B:
0: [ 227  112  -75  -51 -587 -441 -137 -119  349  166 -192  212  -36 -235
 -237  252  -59   13  -46  -68   58   80]
1: [ -71   39  155 -189  275 -145  136 -336   24  -70 -129  298  -98 -191
  118 -329  102  -33  -98  190 -107  242]
2: [  49  312 -403 -186  -52   -3  218   77  524  -90  -93 -248  -98 -157
  -54   20   85  217  195 -147  124  -33]
3: [-125  352 -281 -415 -333 -453   69  -41  495 -119  310 -174  -61 -861
  344 -209  -73  252 -131 -397  -67 -579]
4: [  41 -154   68  355  106  117 -212 -221 -294 -251  142  -43 -264  168
 -267  236 -166 -295  -69   58 -315 -109]
5: [-126  345 -364 -351 -214 -244  141    7  473 -197  279 -254  -97 -679
  300 -197  -37  259  -58 -396  -26 -500]
6: [   4   30 -166  278 -210  150   38   71   86 -119  -78  114  -27  230
  236  162  123  127 -159  -37  147  267]
7: [  25   31 -118  318 -442   12  -53  123  113  -30  -87  212   41  176
  320  257  122  165 -261  -55  183  280]
8: [ 256  -39 -237  240 -375  -12 -184 -132  103 -155  -47  -71 -270  101
 -620  375 -220 -164  102 -216  -74  -75]
9: [ -33  -78   79  151  287   72  -68 -270 -207 -241  101  -18 -250   25
 -162    7  -94 -232  -35   96 -312  -74]
10: [-196   38   62  209 -137  -31  -34   35  -78 -139  184  177   33  -86
  705  -11  107  142 -429    1  -19   26]
11: [ -99   35  264 -126  304 -200   53 -299  -52  -10  -52  267  -60 -198
  233 -220  105  -74 -160  299 -198  168]
12: [ 186  189   17 -187 -447 -526  -46 -113  427  283 -277  289   50 -294
  -52  151   61   80  -56   92   85  209]
13: [  26  -62  -82  438 -222  225  -10   77  -41 -112 -142  216  -20  424
  244  237  150   85 -214   44  160  433]
14: [   1   -7 -191  343 -127  258   30   68   15 -202  -48   49  -91  309
  128  177   89   71 -115  -57   94  231]
15: [-217   80   -9  133  360  209  132   -8  -86 -253  145  -77  -91   53
  464 -105  145   62 -157  111 -118   26]
16: [  50  -13  -70  485 -204  190  -84  142  -39  -59  -78   53  -25  410
  152  412  110   29 -156  100   68  280]
17: [  17   12  123 -106  183  -89  143 -299   63   -5 -285  376  -78   -2
   20 -214  146  -27  -64  226   -5  441]
18: [  88  119 -219  259 -409   17  -21  173  242   14 -136   51   17  186
  154  347  111  166 -105  -54  194  231]
19: [  30   26  -46  408 -287   79  -66  161   41   23 -114  145   36  326
  293  365  149  104 -206  114  130  331]
20: [ 204  -88  -89  199 -243  -24 -135 -205   21 -108 -131  128 -201  124
 -453  234 -124 -167   11  -60  -63  126]
21: [ 123   24 -166  430 -341  150  -55  162  111  -12 -179   80  -14  399
   52  437  111   79  -98   24  172  339]
22: [  28  135 -219  127 -256   40   72   89  242  -71  -96   56  -27   66
  171  134  113  179  -84  -80  160  188]
23: [ -27  -13  109  -55   95 -140   -4 -298  -32 -117  -17  213 -139 -174
   23 -158   -6  -96 -134   85 -165   66]
24: [ 240  -40  -74  181  221  182   28 -208   34  -79 -314    1 -248  392
 -639  238    1 -217  267  203  -74  348]
25: [-209 -134   81  418  543  524  115  -75 -384 -361   47   74 -149  484
  366  -73  173  -58 -187  233 -110  325]
26: [ 294    1 -206  206 -334  -62 -160  -99  172  -38 -153  -70 -211  134
 -625  437 -155 -159  163  -84  -54   23]
27: [ 244   44 -125   50  -46  -42  -13 -166  204    3 -258   12 -191  130
 -555  238  -35 -129  214   68  -37  191]
28: [  72  -84  -61  264  197  157 -139 -205 -170 -282  126 -201 -331  143
 -448  231 -185 -289   97   -2 -315 -195]
29: [ 168  125    8 -139 -466 -469  -46 -150  357  210 -276  352   25 -258
  -42   93   51   71 -100   47  101  249]
30: [  80  314 -466 -150 -286  -91  116  109  542 -119   35 -303 -120 -278
 -100  121  -17  210  151 -316  100 -252]
31: [  25    0   38  -50   71 -112   19 -298   14 -125  -66  178 -172 -119
 -129 -128  -19  -98  -57   44 -127   94]
32: [-253  -21  126  290  227  211   60    1 -224 -206  112  166   -7  172
  672  -68  202   67 -348  183  -61  215]
33: [  17  122 -309  -86   35   41   69 -144  213 -304  133 -247 -269 -218
 -253  -58 -124  -12  123 -281 -121 -296]
34: [-103  343 -419 -373    8 -106  236  -26  489 -263  203 -329 -165 -563
  109 -253  -16  223   91 -355  -29 -428]
35: [   9  -97  124   57  306   69   44 -359 -155 -175 -125  229 -206   96
 -161 -156   21 -183  -41  171 -172  259]
36: [  98  -47  -55  265  -76   11 -201 -129  -76 -171  117 -130 -235   49
 -319  318 -176 -206    6  -38 -243 -187]
37: [ 160   75   46  -82  -42 -171   87 -206  241  138 -421  338  -40   56
 -180   13  139   -8   42  231   79  504]
38: [-178   33   59  234 -354 -111  -75   72  -29  -76  139  276   92  -98
  763   42  127  181 -500  -27   61   91]
39: [-187   23   14  224  -53   64    3   11  -82 -193  158  117   -2   -6
  589  -19  108  107 -355   -5  -27   46]
40: [ 311    5 -305  258 -272   61 -159  -78  168 -133 -103 -201 -284  192
 -757  481 -197 -181  237 -152  -71  -68]
41: [ -29  -38   43   65  213   -5  -77 -281 -148 -244  151  -42 -243 -120
 -171  -25 -124 -215  -40   23 -315 -187]
42: [  77   82   53  -94  155 -168   20 -238  123    8 -127   69 -135 -107
 -211   15   11 -107   74  179 -154   93]
43: [  -2  -54  116  100  215  -27  -94 -276 -162 -173   83   21 -220  -45
 -154   26  -85 -221  -45  109 -300  -72]
44: [  90  -37 -109   81  -78  -18  -74 -233   17 -218   27   14 -256  -54
 -336   67 -140 -142   17 -131 -148  -78]
45: [  58   18 -111  335 -294   96  -10   96   83  -34 -175  203    6  309
  206  250  151  124 -175   22  183  390]
46: [ 101    2 -125  462 -265  200  -26  164   64  -10 -217  120    2  495
  122  406  166   88 -112  103  184  448]
47: [ 262  -29 -147  178  162  192   14 -188   80 -113 -291  -63 -284  380
 -728  263  -38 -217  318  122  -74  270]
48: [ 209   71 -174    0 -375 -214 -108 -149  265  -23 -119   57 -152 -139
 -382  206 -111  -53   58 -144   -4   -8]
49: [ 146   29  -75  162 -245 -149 -191  -98   82  -47   34  -63 -169  -62
 -294  332 -136 -131    6  -42 -155 -134]
50: [ 227  170 -384   79 -437 -127 -111   38  377  -74    6 -257 -181 -113
 -452  405 -154   -3  166 -268   -8 -242]
51: [  -4   67  170  -59  113 -231   -3 -221   47   42  -91  190  -57 -155
   78  -28   62  -69  -92  233 -149  140]
52: [  43   25  -54  418 -292   82  -64  164   43   11 -124  133   46  339
  279  379  159   96 -209  108  138  340]
53: [  -7   26   48   10  132 -113  -78 -233  -44 -144  126  -37 -203 -180
 -108   28  -97 -156  -40   46 -279 -185]
54: [  74  432 -571 -382   69  -31  278   39  683 -162   13 -550 -214 -383
 -333  -25   -9  182  424 -278   12 -369]
55: [ 171 -197  178  283   71   96  -26 -296 -163   -2 -418  461 -124  461
 -304  108   89 -206  -38  313   -1  680]
56: [  68  299 -433  -97 -103   27  169  117  491  -99  -62 -303 -110 -100
  -94  131   61  197  203 -172  108  -87]
57: [ -70  417 -411 -454 -227 -288  207   19  623 -124  153 -235  -67 -692
  223 -212    6  312   37 -378   58 -405]
58: [ -69  -97  154  107  463  117   23 -330 -251 -245   25   89 -237   76
  -93 -132   -7 -226  -39  203 -283  102]
59: [-193  273 -290 -253  245  -19  148  -71  249 -348  381 -429 -220 -518
  162 -225  -75   97   51 -261 -232 -596]
60: [-107  -51   40  371 -297   45  -78   47 -114 -118   43  301   40  154
  568  116  127  111 -427    2   85  246]
61: [ 253   23 -168  191 -283  -85 -171 -104  143  -51  -79  -98 -213   75
 -558  436 -160 -166  137  -72 -102  -61]
62: [  -6   89   12  -83  127 -173  -46 -229   65 -111   94  -72 -183 -269
 -129   -1  -83 -122   15   38 -254 -202]
63: [-185  363 -351 -305  229  -40  197   15  369 -298  367 -529 -184 -558
  212 -184  -34  162  110 -260 -185 -619]
64: [-114   60  320 -122 -125 -476  -79 -248    4  106   12  439   61 -427
  497 -165   76   26 -389  195 -132   95]
65: [ -11  -48   13  164  -87  -86 -192 -195 -133 -227  231  -27 -207 -167
  -62  106 -175 -169 -164 -100 -279 -284]
66: [ 319  -33 -296  346 -331   81 -221  -59   98 -145  -65 -220 -289  244
 -765  565 -236 -215  218 -176  -96  -99]
67: [ -22  -49   77   73  719  275  124 -316 -186 -266  -55  -93 -300  215
 -320 -112   16 -255  183  271 -303  127]
68: [-180  -87   75  398  144  281   -1  -14 -276 -257  100  138  -68  282
  492   22  132   19 -319  107  -57  203]
69: [ -49  -46  -71  421  419  492   89   16 -190 -270  -39 -130 -179  538
   14  185  123  -83   32  201  -80  261]
70: [  67  -28   76  -10 -134 -203  -49 -270   32  -39 -109  303 -110 -121
  -84  -34  -23  -80 -134   44  -73  153]
71: [ 307    9 -314  294 -434   -6 -212  -36  180 -109  -45 -197 -256  147
 -694  544 -222 -161  181 -216  -58 -133]

[-145   96  112   62 -143   86  -31  -30   81   27 -121   -2  115 -118
  -17   49  -38  149 -196    9   68  106 -105   -3  -45]  5
[  44 -152 -279 -128    7 -126  -17  -69  -17 -176   68  -60  -62   89
  -46  173   30   42  472 -155 -113  -63   16  -10   91]  31
[ 37   9  48   3  10 -20  44  31   5  37  58  55 -63 -23  90 -13  15 -52
 -26 -44 134 -49  -7   4 -86]  46
[ 148  -12   21  -58   -2  -49   25   10   31   40   99  -88   37  -78
  -18 -114  -68   31  -20  -11    2  -92   -3   13  -90]  20
[ -18 -121  263  -22   36   12   11  147   98   84  100  144 -137  -63
  163 -215  -40   55 -306   -3  129    1 -115 -125 -247]  69
[  29  -14   38 -151  -32  109  -36  -50  -18   16  323  -60 -106    9
  -12 -170  -81  122   56  -70   17  -58 -160   -9  -96]  17
[-188  -47  170   10  -93   93  -62   30   64   22    8   65   -8  -37
   81  -47  -12  132 -174  -27   77   92 -180  -65 -111]  2
[ 30  61  66   8 -23  16  35   0 -11  60  72  14 -17 -38  66 -30   3 -42
 -55 -29 138 -46 -30  34 -78]  45
[ 139  -70   19 -130   23   11   -4   -4  -52   51  316  -92  -69   31
   40 -202  -41  -17  104  -61   23 -146  -79   24 -109]  55
[  97  124 -236  -28   -3  -78   91  -95   -3 -109  -40   13  -63  -23
  -72  260   15   -8  282 -107   70  -45  113   56   93]  38
[  62  -61 -178  -42   48 -138   60   -5   14 -115  -31   74 -118   28
   30  194   51  -36  269 -120   46  -47   84  -22   25]  21
[  -9 -214   64  -64   -5  -45  -56   57  -15   23  148  -47    3   56
  118 -141   20  -16   65  -58  -19  -71 -105  -33 -108]  24
[-195  -75  270  -43  -78  126  -65   78  192    7    5  127  -90 -133
   32 -146 -119  324 -384    4   37  162 -235 -186 -207]  54
[  32  -13 -203  -40   21 -110   57  -39   22 -135  -57   65 -103   15
  -14  240   39    6  282 -120   36  -17   76  -11   59]  39
[  74   40  122  -19   26    7   60   53   62   60   84   79 -104  -91
   62  -98  -50   29 -174  -13  140  -34  -24  -39 -154]  68
[ 31 154  47  52 -65  30  43 -35  -8  74  -6 -23  63 -81  19  27  -4 -35
 -78  -4 149 -29   1  79 -38]  10
[  84  -35   69   62  -41 -109   16   50   35   78  -96  -93  189  -95
   44  -51   -7  -54 -101   29   18  -62   34   37  -80]  71
[  14  -15   48  -12  -80    4  -30  -15   11   45   40 -119  129  -54
    0  -72  -36   43  -26   -6   -4  -33  -69   37  -57]  62
[ -25  -32   15  -98  -69   88  -60  -62  -46   16  237 -101   -6   32
    5 -112  -28   72  105  -67    3  -49 -152   29  -46]  1
[ 103  185  -18  -93  -94  123    4 -134  -37   52  231 -171   49  -78
 -127  -96 -111  107   35  -20   35  -72  -85  102  -21]  12
[  87  164   67   38  -34   23   66  -23  -12  103   43  -18   33  -89
   29  -24  -18  -59 -107    1  172  -64   15   81  -70]  60
[  65  -64 -206  -53  -32 -117    1  -65  -11 -101  -22 -103   66   16
  -54  149   20   12  314  -95  -77  -61   44   38   72]  48
[ 140   19   99  -24  -23  -36   30   32   65   78   45  -87   82 -132
  -15 -150  -93   55 -162   31   23  -66  -13    4 -127]  61
[  24  -21 -109  -74  -59   -1  -33  -84  -63  -26  138 -132   50   43
  -20   18    5    7  244  -82  -23  -75  -54   69   31]  51
[   2   65  151   21  -33   46   29   29   28   92   53   40  -14  -76
   78  -85  -24    4 -195   -1  155  -15  -63    5 -130]  6
[ -68   50  172  -11  -65   78    0   34  147   22  -28   84  -45 -153
  -11  -65 -107  219 -297    9   76   93 -115  -98 -146]  30
[ -69 -201 -151  -53   -3 -145  -20   19   86 -175 -130   52  -41   22
    4  194   31  105  237 -114  -90   43    3 -102   28]  33
[  15   29   42  -76  -80   95  -44  -69  -56   61  231 -136   48   -2
   -5 -134  -39   41   46  -37   27  -70 -131   68  -53]  11
[ 170   63   30  -22  -19  -60   57    4   76   43   -7  -79   76 -151
  -62  -69  -99   64 -108   21   15  -60   37   13  -90]  65
